Here is a tiny trained network, its code and every weight. The questions are about switching its units off for an input and a class, where a switched-off unit gives its printed mean instead of its output.

import numpy as np


def w(rows, s, z=0):
    codes = np.array(rows[::2]) - 128.0
    scale = np.full(codes.shape[1], s)
    scale[-1] = z or s
    return codes * scale


def f(y):
    return y / 2 * (1 + np.tanh(0.7978845608 * (y + 0.044715 * y**3)))


def log_softmax(a):
    a = a - a.max(-1, keepdims=True)
    return a - np.log(np.exp(a).sum(-1, keepdims=True))


def net(x, mask):
    res = np.array(x, float).reshape(1, 4) / 4 @ E
    y = f(res @ A[0][:, :-1].T + A[0][:, -1])
    res = res + np.where(mask, y, B[0][:, -1]) @ B[0][:, :-1]
    return log_softmax(res[-1] @ U[:, :-1].T + U[:, -1])


A, B = {}, {}
E = w([
[221,254,134,75,235],'x0',
[39,216,69,221,146],'x1',
[139,98,223,251,215],'x2',
[222,159,93,215,64],'x3',
],0.0057)
A[0] = w([
[128,127,118,93,92,30],'n1',
[110,186,85,178,126,164],'n2',
[94,176,120,125,131,253],'n3',
[225,49,157,63,106,143],'n4',
[151,188,137,94,167,61],'n5',
[103,81,152,150,84,25],'n6',
[164,197,128,103,179,65],'n7',
[107,156,79,66,84,65],'n8',
[148,78,189,206,183,109],'n9',
[205,133,107,199,41,96],'n10',
[141,149,76,76,54,145],'n11',
[9,97,153,66,187,106],'n12',
[47,61,125,151,59,85],'n13',
[38,192,77,158,141,98],'n14',
],0.013,0.0046)
B[0] = w([
[146,126,111,227,147,128],'n1',
[143,115,198,97,80,231],'n2',
[105,146,194,60,142,231],'n3',
[129,93,241,147,58,255],'n4',
[178,69,111,163,189,192],'n5',
[160,79,100,214,169,162],'n6',
[178,81,116,136,209,218],'n7',
[95,168,94,245,174,183],'n8',
[60,226,118,189,168,246],'n9',
[236,180,85,86,100,217],'n10',
[81,218,136,149,181,213],'n11',
[250,221,102,104,63,245],'n12',
[162,69,146,98,239,242],'n13',
[135,59,193,212,53,248],'n14',
],0.021,0.0066)
U = w([
[206,12,105,131,253,135],'0',
[57,241,112,219,152,120],'1',
[141,66,218,166,16,104],'2',
[249,190,52,83,56,218],'3',
[94,155,160,30,72,255],'4',
[30,74,39,46,119,58],'5',
[73,66,3,64,122,45],'6',
],0.0071,0.0042)

Each question gives the input, the list of numbers given to net, and the class t.
The units are the neurons (one row each of A and B). Each row of codes is followed by its name. A weight is (code - 128) times the scale printed after its matrix; where a second scale follows, it is the last column's (A, B and U).
mask holds one flag per neuron, in row order. A switched-off neuron (its flag False) gives its mean, the last column of its row in B, instead of its output. The means were averaged over made-up inputs and are rounded, as every weight is.
A unit's drop is (log p(t) with every unit on - log p(t) with that unit switched off) / (log p(t) with every unit on - log p(t) with every unit switched off).
The circuit of an input: a set's keep is (log p(t) with only the set's units on - log p(t) with every unit switched off) / (log p(t) with every unit on - log p(t) with every unit switched off). Starting from the 12 units with the biggest drops (on a tie, the unit counted first), units are removed one at a time, each time the one whose removal leaves the highest keep (on an exact tie, the one counted first), for as long as the keep stays at least 0.8.
circuit, biggest first: the units of the circuit, biggest drop first
k most important neurons: the k neurons with the biggest drops, biggest first
drop of u: that unit's drop, to one decimal
input [2,5,7,8], class 3: 3 most important neurons => [n10; n2; n11]
input [7,8,-1,5], class 2: circuit, biggest first => [n14]
input [1,1,7,8], class 3: 4 most important neurons => [n10; n11; n8; n2]
input [-8,-3,8,6], class 0: 3 most important neurons => [n13; n6; n11]
input [3,4,3,-5], class 3: 2 most important neurons => [n12; n4]
input [-5,4,-2,-6], class 3: 4 most important neurons => [n12; n4; n7; n5]
input [-7,-5,-3,-8], class 3: 3 most important neurons => [n12; n7; n5]
input [2,-8,-4,8], class 2: 3 most important neurons => [n4; n12; n9]
input [5,-5,-5,-1], class 0: 2 most important neurons => [n9; n5]
input [-6,5,7,5], class 1: 3 most important neurons => [n9; n7; n5]
input [7,-8,0,3], class 2: 2 most important neurons => [n4; n13]
input [5,8,-7,6], class 2: 3 most important neurons => [n14; n2; n9]
input [1,3,-3,-2], class 4: 2 most important neurons => [n9; n4]
input [4,1,-7,6], class 1: circuit, biggest first => [n11]
input [-3,1,0,1], class 4: 2 most important neurons => [n7; n5]
input [2,8,6,0], class 2: 2 most important neurons => [n14; n2]
input [-5,4,1,-1], class 0: 2 most important neurons => [n13; n4]
input [1,-8,8,-4], class 1: drop of n14 => 0.3
input [0,6,-5,-2], class 2: drop of n8 => -0.1
input [-7,5,-2,-1], class 0: circuit, biggest first => [n13]
input [-5,1,7,-2], class 1: drop of n11 => 0.0
input [0,8,-4,-7], class 2: drop of n10 => 0.1
